(in the rows, 100 means zero)
Facts:
magram Θ:brastiklis britris Δ:vebun η:dinon
rozem Θ:baskom Δ:plitar
klaplim Δ:zogram η:gafik
dribom Δ:plitar
fikis Δ:rarogom
muklidrar Θ:baskom Δ:tresto
flalor Θ:baskom Δ:laklos
bamul Δ:braskal η:didu vubra
tresto Δ:grobron η:logaka
toklu Θ:baskom Δ:stipa
kalir Δ:zogram
naskik Δ:nutruk
datre η:mabrek
plavus Θ:skebam tradran Δ:stara η:bruker luklon pumi
duras Δ:plitar
zuflor Δ:datre η:kludrom
bruker Θ:drodir Δ:zogram η:fluflal kludrom
sesas Δ:noklunan η:greles
trupofol Δ:brotrostun
luklon Δ:plitar
lafles Δ:nutruk η:zotri
zoklek Θ:baskom brastiklis Δ:stipa
plava Θ:pemek baskom vebun Δ:goklir η:geplon
gapla Θ:baskom skebam Δ:brotrostun η:luklon
vutrur Δ:nerote
podren Δ:muklu
baskom Δ:stipor η:luklon defler gromuske mukom
triska Δ:rarogom η:luklon mabrek
toladrus Δ:greles η:legi
vezek Δ:tritrin
mivul Θ:baskom Δ:griklu
brotrostun Δ:nena
nutruk η:luklon logaka
givol Δ:stipor η:migrum
skudrevek Δ:tizom η:sesas muklu batar
skebam Θ:baskom Δ:legi
tiklel Δ:lefek
stipor Θ:tradran Δ:gromuske η:datre trupofol
vubra Δ:stara
robrifes Δ:goklir η:tresto
nubran Θ:toklu Δ:trobus η:niklo gromuske mabrek
kadran Δ:litrik
nerote Δ:lafles η:fluflal luklon logaka dinon magram
rarogom Θ:rozem dinon skebam η:kludrol
stara Δ:greles
skobul Δ:rarogom η:plavus grubrelu
kluplos Δ:laklos
difliker Δ:tiklel
ripli Δ:stipor η:pemek skevuklum didu
stipa Δ:rarogom
flisul Δ:nutruk η:mabrek
brutu Δ:datre η:nerote
batar Δ:vaka η:luklon
defler Θ:skebam Δ:tiklel η:mabrek
plitar Δ:nutruk η:luklon niklo
tebe Δ:nerote η:luklon skebam
rotrur Δ:gromuske
zikon Θ:drodir Δ:fodim η:driplu pemek
brevus Δ:goklir η:pemek luklon gromuske mukom
nodres Θ:tradran gapla Δ:samem
bribak Δ:bebel η:luklon zogram koplos niklo grobron
trosek Δ:rarogom η:batar
sturivos Δ:griklu η:datre
grubrelu Δ:laklos η:mabrek
skiman Δ:greles
lopu Δ:vaka η:pitran mabrek
legi Θ:plaklar Δ:fiflan η:pitran
drodir Θ:skebam Δ:fiflan η:pumi
poma Θ:dulutas Δ:laklos η:driplu
plostal Δ:brotrostun η:fluflal niklo
gikibe Θ:baskom mabrel Δ:buklem η:gafik ripli
rifligus Δ:stipa
kadru Θ:treklim Δ:skiman η:batar
klutras Δ:bebel η:kluplos
gafik Δ:trobus η:greles
mabrek Δ:plitar η:luklon
teze Δ:vaka η:fiflan
naflazar Δ:kludrom η:logaka
noklunan Δ:greles
greles η:mabrek
niklo Δ:vaka η:magram
pitrotis Δ:denem
gezu Δ:stara
gromuske Θ:porin η:mabrek
bivu Θ:tradran Δ:kalir
zifo Θ:dulutas baskom skebam Δ:drodir
vefek Δ:griklu η:klefom
dradren Θ:driplu tiklel Δ:fiflan
buklem Δ:fiflan η:luklon
kludrom Δ:rarogom η:logaka pumi
kludrol Δ:vefek η:luklon logaka
litrik η:luklon grubrelu
vaka Δ:vebun η:gromuske
pemek Δ:kluplos
britris Θ:brastiklis drodir Δ:nerote η:flisul
sefum Δ:brotrostun
flustus Δ:magram η:pitran
tradran Δ:lefek η:skevuklum
plaklar Θ:drotru Δ:tiklel
viflil Θ:baskom drodir fetim Δ:nena η:greles
drotru Θ:baskom skebam Δ:kadran η:logaka mukom
zogram η:fluflal
trobus Θ:skebam Δ:datre
stofur Δ:teste η:luklon
fiflan Θ:muklidrar η:luklon zotri
tastuklo Θ:baskom Δ:tiklel η:pumi
drumustu Δ:noklunan
tizom Δ:denem
teste Δ:nena
tuler Δ:kubri
fluflal Θ:zoklek vaka skebam Δ:samem η:luklon
porin Δ:stipa η:lugil
dulutas Δ:zogram
didu Θ:stofur Δ:nena η:mabrek
greze Θ:baskom treklim Δ:legi η:luklon mabrek plostal zotri
stebim Δ:vefek η:gafik driplu
bebel Δ:geplon
logaka Δ:braskal
luror Δ:nerote
nena η:defler
fleregras Δ:greles
belupom Δ:legi η:legi greze gapla
pitran Δ:legi η:luklon pumi
klefom Δ:grobron η:britris
driplu Θ:dribom tebe Δ:stipa η:luklon
treklim Δ:noklunan η:mabrek
skevuklum Δ:noklunan
lugil Δ:nena η:sesas defler
dinon Δ:greles
mukom Δ:noklunan η:luklon logaka
kubri Θ:pitran baskom
muklu Θ:drodir η:datre nerote
plunu Δ:magram η:vaka fikis vubra
koplos Δ:stipa η:luklon
zotri Θ:baskom Δ:poma η:teste mabrek mukom
skeren Δ:vefek
braskal Θ:fikis brastiklis Δ:muklu η:luklon niklo
fizim Δ:laklos
migrum Δ:fiflan η:luklon
samem Θ:plavus
fetim Δ:teste
stebrik Θ:tiklel bivu mivul Δ:stara η:vaka toladrus
laklos Δ:rarogom
zogim Δ:teste
goklir Δ:datre
mabrel Θ:baskom Δ:nena
fodim Δ:greles η:logaka
pumi Θ:baskom Δ:stipa η:luklon logaka
tritrin Δ:geplon
badobres Θ:baskom Δ:grubrelu η:muklu
lefek Δ:litrik
kletran Δ:stipor
brastiklis Θ:skebam Δ:greles η:pitrotis stebrik
dustun Θ:toklu Δ:bruker η:legi
zadofluk Δ:zogram η:mukom

Known rows:
lugil: 116 94 96 96 100 98 98 103 100 104 90 117 93 107 104 104 82 96 82 102 92
 96 112 106 92 92 98 87 78 105 104 107 102 118 105 97 79 92 86 96 105 99
 87 89 107 112 99 98
bribak: 113 96 99 86 94 97 106 100 89 96 89 108 98 89 99 109 86 101 91 107 95 95
 121 104 88 82 110 89 87 93 107 102 89 110 107 99 101 91 84 109 97 93 90
 104 99 104 105 89
mabrel: 93 80 109 97 108 92 100 103 96 95 121 120 112 107 91 91 97 96 103 87 99
 86 69 98 92 107 101 108 102 111 100 84 121 97 86 106 82 72 96 90 99 96
 84 106 104 133 95 102
teze: 111 98 101 90 95 96 106 97 92 98 87 114 91 91 103 108 86 99 93 108 97 94
 116 104 93 89 107 88 93 102 104 105 92 116 106 95 101 96 88 105 100 100
 98 100 97 106 101 93
fleregras: 106 92 97 100 100 89 111 94 98 104 101 106 84 97 100 103 88 93 96 101 84
 97 111 104 88 98 100 92 107 105 101 108 93 113 110 98 135 116 93 103
 111 103 84 86 102 99 98 94
ripli: 106 105 110 88 92 93 101 95 101 97 69 113 93 98 107 105 91 99 94 107 96
 92 127 105 98 82 97 84 94 101 109 104 101 117 103 99 105 96 85 95 102
 105 87 94 106 99 93 88
gafik: 105 99 108 93 96 93 98 88 104 102 70 116 88 91 110 101 85 100 97 108 95
 93 113 107 99 82 93 83 92 108 101 106 98 119 104 90 106 108 89 90 106
 108 95 91 108 102 94 89
dustun: 94 70 109 87 96 89 106 109 92 89 105 121 102 107 93 106 100 96 93 105
 107 85 90 97 88 85 108 98 103 113 94 95 97 96 94 101 110 70 99 106 91
 93 103 113 88 125 101 95
stara: 104 92 100 101 98 89 109 93 100 104 102 104 80 95 99 103 88 94 96 102 84
 97 111 104 87 98 103 93 117 107 101 108 92 112 109 99 137 116 95 102
 110 104 83 84 100 98 99 93
plavus: 92 114 105 92 101 92 95 85 105 94 102 78 102 81 108 97 90 81 103 70 107
 99 122 105 87 136 115 86 90 123 104 93 102 78 94 94 118 64 98 114 97 91
 82 114 78 115 114 86
lefek: 101 101 107 96 100 96 114 99 88 100 93 105 99 93 98 105 91 100 94 120 89
 95 101 103 100 86 105 87 92 116 94 106 92 107 104 114 105 136 93 100
 117 110 100 76 113 103 104 93
tizom: 106 102 102 100 98 94 106 100 91 105 97 120 95 94 102 103 89 99 98 111
 92 95 106 106 99 86 103 89 116 104 97 106 94 116 110 96 126 117 91 100
 107 101 94 92 106 102 99 96
braskal: 97 100 105 93 103 100 97 95 97 89 91 104 119 88 110 107 87 97 91 97 114
 100 142 96 93 94 107 68 96 119 91 87 103 93 97 108 135 69 101 110 108
 73 94 131 77 120 110 80
robrifes: 108 99 100 96 97 94 108 98 87 99 94 116 99 84 101 105 87 102 102 101 95
 94 114 104 93 87 107 89 93 93 103 101 91 113 110 98 121 106 89 104 102
 95 94 99 104 104 98 93
sturivos: 114 95 101 95 94 97 101 102 99 104 94 113 88 100 100 102 86 98 84 117 93
 98 107 106 92 83 105 88 96 107 101 110 94 116 109 92 95 101 88 99 102
 100 92 94 101 111 110 93
vefek: 110 101 104 97 98 95 106 102 96 102 95 116 92 102 100 105 89 98 87 117
 92 96 116 104 97 85 104 89 111 107 100 108 93 117 108 96 111 108 88 102
 105 100 91 95 103 106 105 93
brevus: 111 103 104 84 90 95 105 98 94 94 78 112 96 93 102 111 88 98 92 108 96
 91 125 102 92 81 104 86 89 96 109 102 91 116 104 101 105 89 83 108 98
 99 91 102 97 102 100 87

Rows:
No name comes twice in this set of rows, the named rows included.
98 51 111 82 108 89 92 114 102 99 92 96 104 99 83 79 108 102 102 120 105
 90 56 103 83 92 110 92 112 111 85 91 130 82 92 97 59 47 101 98 84 74 95
 111 89 130 109 101 -> badobres
109 91 96 91 93 92 110 89 93 97 98 101 88 78 100 107 86 98 98 94 91 96
 110 103 81 98 107 91 94 94 108 102 87 109 109 98 131 103 91 111 101 100
 87 98 93 96 100 90 -> fodim
89 79 106 96 107 96 94 92 100 91 102 105 118 83 112 98 88 95 106 87 121
 96 106 100 91 104 105 69 86 126 83 88 103 84 92 97 127 65 112 101 108
 78 106 128 81 130 107 92 -> fluflal
83 100 118 86 102 103 102 85 103 93 91 81 112 91 108 97 94 92 85 116 112
 96 94 97 96 109 102 72 72 150 86 90 111 77 81 129 81 92 109 97 119 101
 104 98 99 133 118 84 -> defler
113 84 102 97 95 98 99 96 101 104 88 119 78 93 104 101 82 100 84 115 96
 97 97 109 93 85 102 85 101 114 95 111 90 117 109 85 106 106 94 98 101
 106 105 98 98 113 107 95 -> datre
95 109 112 98 100 95 85 107 105 104 92 99 106 96 106 93 95 87 87 89 107
 98 127 111 109 106 120 84 88 130 95 106 90 89 99 81 90 76 89 107 93 91
 90 110 96 123 126 91 -> stipor
116 85 96 86 102 94 102 102 93 102 71 100 89 85 94 99 89 103 108 120 97
 95 88 109 91 91 106 78 103 93 100 108 109 108 106 89 79 90 93 108 97 94
 106 85 93 98 93 100 -> koplos
110 150 118 109 89 94 94 101 94 101 99 104 94 101 101 96 95 88 122 90
 100 95 85 120 106 134 117 104 102 106 115 122 86 91 104 56 72 122 78 99
 104 111 100 91 122 98 109 105 -> dribom
95 68 112 83 94 90 99 101 97 92 98 118 100 88 97 100 96 101 95 105 110
 86 90 101 89 80 108 94 97 113 91 92 91 99 97 95 111 67 98 100 85 90 99
 125 88 128 105 91 -> fiflan
91 106 109 91 102 93 99 82 109 91 86 87 110 91 112 101 91 89 98 92 103
 100 146 94 84 110 94 76 102 118 102 83 119 93 91 114 150 62 98 102 113
 80 68 121 81 111 102 73 -> zikon

The same objects again, as new rows of numbers:
Known rows:
legi: 112 92 109 93 83 118 103 65 135 88 76 90 100 117 117 88 113 97 93 81 98
 107 101 102 105 112 70 100 117
kadru: 105 109 119 115 94 102 100 83 119 101 105 86 89 104 108 95 120 102 118
 104 104 101 74 115 127 94 86 112 114
treklim: 112 116 91 122 94 85 91 79 93 94 115 106 92 81 107 107 98 103 85 96 119
 82 54 124 109 100 119 116 111
plava: 97 88 126 109 82 114 110 92 110 103 83 75 65 98 90 111 117 88 120 98 84
 93 104 125 102 104 93 124 104
poma: 97 96 106 111 102 124 106 96 127 70 98 84 94 121 79 84 97 102 98 104 107
 124 109 114 100 107 83 72 125
gromuske: 91 95 107 102 85 110 111 71 129 80 105 87 108 105 91 80 94 99 80 76 104
 95 90 130 115 119 84 108 107
litrik: 131 108 91 106 94 84 101 102 92 97 92 110 105 108 94 98 80 92 88 66 105
 86 94 94 87 112 86 84 91
klefom: 116 104 98 96 102 94 79 86 91 99 109 103 83 96 107 109 91 106 99 92 100
 84 88 98 88 90 107 99 105
griklu: 112 106 72 90 99 89 93 100 113 93 93 106 90 94 99 112 89 107 87 61 105
 102 94 101 95 95 101 84 98
bamul: 115 104 97 97 102 94 81 86 91 98 108 104 85 97 107 110 89 104 97 90 99
 84 88 101 88 90 109 99 103
gezu: 116 122 80 112 105 77 88 96 102 106 105 111 84 83 111 122 106 103 106 89
 112 100 68 107 113 81 116 103 109
plostal: 120 101 111 87 117 110 77 83 91 93 111 102 82 92 99 113 98 120 96 76 84
 79 85 98 88 87 113 101 101
rarogom: 96 87 94 99 109 130 103 101 129 83 106 98 106 103 75 94 81 81 111 112 80
 127 100 111 109 126 75 77 140
nerote: 107 88 53 96 72 105 93 122 102 96 107 93 99 118 103 97 72 119 87 95 89
 76 77 101 87 80 77 87 76
brutu: 117 104 99 95 104 93 81 88 91 99 109 101 83 97 104 108 90 105 100 90 99
 83 88 99 89 89 109 97 101
tuler: 113 110 86 96 110 88 86 91 102 103 105 111 84 95 108 122 94 101 99 80
 100 94 97 107 97 80 116 100 98
zifo: 88 84 109 95 101 117 112 102 125 115 93 95 80 82 84 131 104 66 132 94 59
 111 107 127 115 117 86 123 120

Rows:
No name comes twice in this set of rows, the named rows included.
116 101 85 89 93 95 88 94 103 90 99 100 92 94 97 100 85 110 86 70 101 88
 85 93 86 109 93 87 105 -> vaka
114 111 82 91 93 59 96 97 105 107 89 109 94 102 102 102 77 79 96 57 119
 99 114 95 92 112 92 82 91 -> lefek
117 105 132 134 121 128 110 90 108 85 108 94 103 139 88 91 108 93 107
 117 98 106 109 125 112 81 88 91 105 -> driplu
89 107 148 93 75 124 109 83 120 92 81 82 76 87 78 101 118 117 127 96 68
 85 108 129 110 93 100 118 107 -> viflil
95 111 119 86 78 110 106 85 137 87 92 89 108 107 90 75 100 113 112 85 90
 101 102 110 119 102 72 89 108 -> magram
111 111 86 107 118 95 86 95 101 90 107 111 82 102 98 118 90 98 97 98 108
 107 110 114 90 76 125 84 108 -> fikis
91 80 125 108 85 127 123 102 119 104 60 69 42 83 75 136 135 88 123 79 70
 101 112 141 102 102 107 137 98 -> mabrel
83 84 120 132 90 124 128 111 117 91 68 68 41 102 69 126 127 76 123 111
 97 120 130 150 97 96 111 116 109 -> toklu
84 84 115 129 89 124 126 114 115 91 69 74 45 97 65 129 120 77 121 110 91
 120 127 146 94 100 112 112 114 -> flalor
95 129 126 81 58 111 108 78 145 80 76 101 121 102 90 67 99 125 116 95 85
 98 110 111 122 94 74 83 110 -> bruker
97 105 123 99 104 74 105 75 121 119 102 95 96 118 112 96 100 59 125 86
 106 106 128 117 123 104 82 110 96 -> plaklar
145 116 86 120 104 90 89 102 91 101 104 105 95 90 92 102 98 96 113 106
 105 78 47 107 117 84 113 99 89 -> mukom
115 69 130 107 114 153 120 107 107 110 91 97 90 85 69 135 109 72 128 93
 29 95 88 124 111 128 75 131 119 -> gapla

The same objects again, as new rows of numbers:
Known rows:
lugil: 102 99 103 107 107 104 110 97 100 98 93 100 100 100 94 107 102 106 97 92
 91 99 99 101 99 98 117 97 97 104 102 101 105
flalor: 98 97 105 103 95 97 100 98 107 109 103 102 98 99 104 107 92 101 90 89 95
 92 96 94 88 97 97 97 112 105 94 83 97
naflazar: 97 96 97 99 100 98 105 100 104 104 99 115 94 95 98 107 95 98 102 95 107
 90 98 104 92 99 99 99 99 101 97 104 109
bribak: 97 101 99 98 111 108 112 96 107 98 97 106 98 99 93 99 97 102 107 87 102
 95 99 100 93 101 105 102 104 97 103 106 103
tastuklo: 98 96 100 98 102 98 107 96 111 112 104 105 96 98 96 100 97 94 95 96 101
 93 98 104 87 114 107 99 117 104 106 98 99
vezek: 96 98 103 103 104 107 96 104 105 98 96 108 100 99 99 102 99 104 92 99 97
 95 97 98 98 94 103 105 101 104 97 96 99
fizim: 96 98 101 104 99 102 99 103 104 99 98 107 98 96 104 106 93 104 94 91 101
 94 99 96 97 88 98 102 100 103 91 91 104
klefom: 100 101 101 104 106 106 101 97 105 98 98 103 101 97 99 102 99 103 94 96
 98 98 99 102 101 96 112 101 103 99 100 100 103
dinon: 112 106 96 94 101 100 83 104 75 89 104 106 116 102 105 100 103 101 118
 104 110 107 112 110 110 94 89 106 91 94 101 113 89
skeren: 95 98 103 102 103 105 96 105 105 99 96 107 99 97 98 102 99 103 93 98 97
 96 97 96 99 95 104 105 102 105 98 96 99
litrik: 101 103 94 97 95 97 110 100 92 98 107 88 105 109 103 89 100 97 113 107
 107 111 105 97 104 112 90 98 92 94 107 106 99
triska: 99 100 95 103 102 104 112 92 106 101 102 104 98 95 99 106 93 101 102 84
 104 98 99 101 95 95 107 95 99 93 98 100 110
migrum: 99 98 99 102 108 108 105 99 106 100 101 103 101 95 97 100 99 98 97 97
 107 97 101 110 98 102 112 103 106 100 102 105 106
zoklek: 96 101 102 102 98 102 98 101 102 99 98 111 100 96 104 108 92 104 93 90
 102 95 98 96 96 89 99 103 102 106 94 90 102
skevuklum: 103 95 100 106 103 96 88 104 101 98 97 112 105 94 99 111 106 103 89 104
 99 94 98 100 107 97 114 90 105 88 96 99 97
luror: 96 105 106 101 104 108 90 99 109 99 94 107 95 100 103 105 100 106 89 99
 95 98 93 95 99 95 98 105 102 102 96 102 100
rotrur: 96 98 103 103 104 106 96 105 106 98 96 109 100 97 98 102 98 105 92 99 98
 95 97 97 98 96 103 103 103 104 98 95 99

Rows:
No name comes twice in this set of rows, the named rows included.
103 99 99 101 102 107 93 103 105 101 96 107 97 95 100 97 97 102 86 102
 94 101 101 108 100 96 109 105 101 108 98 94 103 -> pitrotis
94 97 99 106 104 102 107 100 106 99 96 108 101 97 98 107 105 102 92 101
 103 98 96 94 101 101 113 92 100 94 102 100 105 -> ripli
109 93 92 100 103 98 98 105 116 110 105 96 88 94 89 91 96 101 89 96 80
 95 99 105 99 103 105 92 103 87 94 97 98 -> stebrik
104 106 91 100 109 109 103 95 97 90 93 122 109 94 94 104 101 106 101 91
 102 103 104 105 106 90 117 96 98 85 103 108 103 -> treklim
94 79 103 109 112 101 99 129 123 106 110 76 81 95 92 85 100 104 92 107
 85 81 92 103 106 99 91 101 94 87 84 101 106 -> dradren
109 99 91 91 94 88 95 104 87 102 106 108 103 106 98 96 104 96 115 109
 102 103 107 100 102 112 81 93 90 86 103 109 91 -> fodim
101 109 105 102 106 108 98 86 106 99 96 103 100 98 103 107 101 102 92 96
 97 103 97 100 100 98 112 100 105 98 102 106 103 -> britris
101 103 97 99 93 98 103 103 91 96 106 89 106 110 105 91 102 99 107 109
 102 112 104 93 104 108 87 99 92 98 105 101 95 -> vefek
99 102 98 107 99 106 94 98 90 89 92 118 109 92 109 117 101 103 93 102
 116 101 103 106 108 83 117 100 91 101 96 103 114 -> pemek
107 105 108 105 105 106 89 88 105 102 102 95 97 92 107 109 105 100 88
 102 100 101 102 112 105 96 118 101 106 97 98 110 107 -> mabrek
107 102 102 98 96 97 95 102 87 98 108 86 107 106 108 96 103 97 111 107
 105 107 107 105 105 106 89 103 94 102 102 106 96 -> grobron
102 99 96 95 91 91 97 105 88 102 106 99 100 106 102 97 103 93 111 114
 110 105 105 102 101 113 83 100 90 103 104 108 99 -> tresto

The same objects again, as new rows of numbers:
Known rows:
toklu: 83 103 134 101 97 80 95 101 141 85 87 81 123 120 110 115 106 100 95 116
 61 89 86 122 90 120 109 84 78
rozem: 89 121 107 94 97 111 74 115 137 90 110 116 135 107 123 95 102 92 81 103
 90 77 92 125 72 128 106 99 114
muklu: 113 94 104 86 97 107 116 120 98 105 104 120 132 95 105 109 80 90 67 110
 146 77 85 91 120 145 60 87 104
plaklar: 83 112 103 95 88 80 92 130 123 87 98 95 112 98 120 104 111 87 85 99 101
 70 80 120 86 109 84 100 89
legi: 84 97 124 89 73 98 88 108 92 75 103 107 120 90 102 105 125 105 64 76 139
 65 77 111 110 107 40 104 82
samem: 120 106 127 87 79 89 97 136 108 92 119 104 112 111 115 83 98 102 73 117
 130 90 82 109 115 114 62 100 114
stipor: 122 106 123 118 110 102 105 137 104 89 120 100 119 91 112 88 96 112 81
 114 132 86 66 93 122 112 49 67 125
laklos: 148 98 151 99 110 88 103 87 101 91 101 106 77 150 47 99 103 100 73 125
 66 93 86 98 153 121 87 94 61
kadran: 135 112 101 104 110 96 93 106 98 71 120 114 64 129 73 91 118 77 70 86 92
 80 81 97 129 103 59 103 78
vaka: 111 113 125 87 88 133 90 99 106 67 82 76 128 101 115 107 112 100 65 98
 138 68 89 82 97 114 70 130 88
givol: 99 102 93 130 120 109 71 97 88 108 100 112 63 102 66 104 104 86 97 79 88
 83 85 94 116 95 91 90 87
vutrur: 121 125 93 120 121 115 64 99 115 97 126 134 66 109 74 85 110 75 89 96 72
 78 97 118 111 113 116 103 98
litrik: 117 104 105 120 123 119 82 95 72 89 103 109 74 120 68 107 108 87 76 68
 103 80 75 77 132 99 45 80 87
trosek: 112 94 116 132 134 103 97 92 99 115 92 110 71 108 61 115 98 92 102 106
 73 84 84 98 130 109 104 69 76
stebim: 98 111 86 123 121 127 72 105 87 102 103 101 52 127 68 113 102 72 111 108
 89 76 82 102 101 94 83 75 88
dinon: 121 103 125 87 72 95 123 62 104 77 100 110 120 122 134 123 80 89 88 74
 129 90 83 65 87 118 90 108 112
grubrelu: 131 91 145 117 115 112 101 69 91 93 93 118 85 136 49 107 99 101 87 103
 95 85 81 83 151 117 78 90 68

Rows:
No name comes twice in this set of rows, the named rows included.
110 103 86 142 136 111 95 97 105 98 110 112 65 85 71 107 104 77 94 94 93
 80 79 96 117 108 92 77 82 -> sturivos
107 115 91 116 113 92 88 119 103 91 105 113 49 102 76 96 116 72 92 90 83
 68 82 113 115 97 90 103 72 -> difliker
104 120 132 118 95 83 86 137 123 90 109 82 97 98 134 70 102 106 106 109
 111 88 76 113 108 91 96 96 118 -> bivu
113 103 91 132 114 103 117 69 95 89 123 123 49 99 78 118 98 68 118 109
 111 86 74 87 105 102 107 75 92 -> sesas
114 105 107 117 90 115 90 57 97 78 121 109 45 98 74 114 122 79 114 112
 117 84 83 109 99 85 110 118 81 -> vubra
111 107 113 71 74 91 97 136 108 89 110 101 131 110 113 96 102 95 59 111
 131 82 88 110 105 126 57 104 107 -> trobus
111 108 92 130 123 105 88 94 107 89 112 113 62 92 74 103 113 79 100 102
 93 80 83 106 118 106 96 96 78 -> klefom
81 125 114 95 96 114 99 113 124 92 43 76 125 105 148 112 90 83 100 71
 117 52 87 75 84 104 107 121 86 -> skebam
89 115 93 123 108 118 87 89 104 88 104 115 47 125 68 104 107 62 124 112
 111 67 84 106 117 101 89 89 78 -> gafik
88 115 127 113 89 83 85 126 135 82 106 84 112 102 131 83 105 102 101 107
 99 87 77 119 94 101 90 93 115 -> mivul

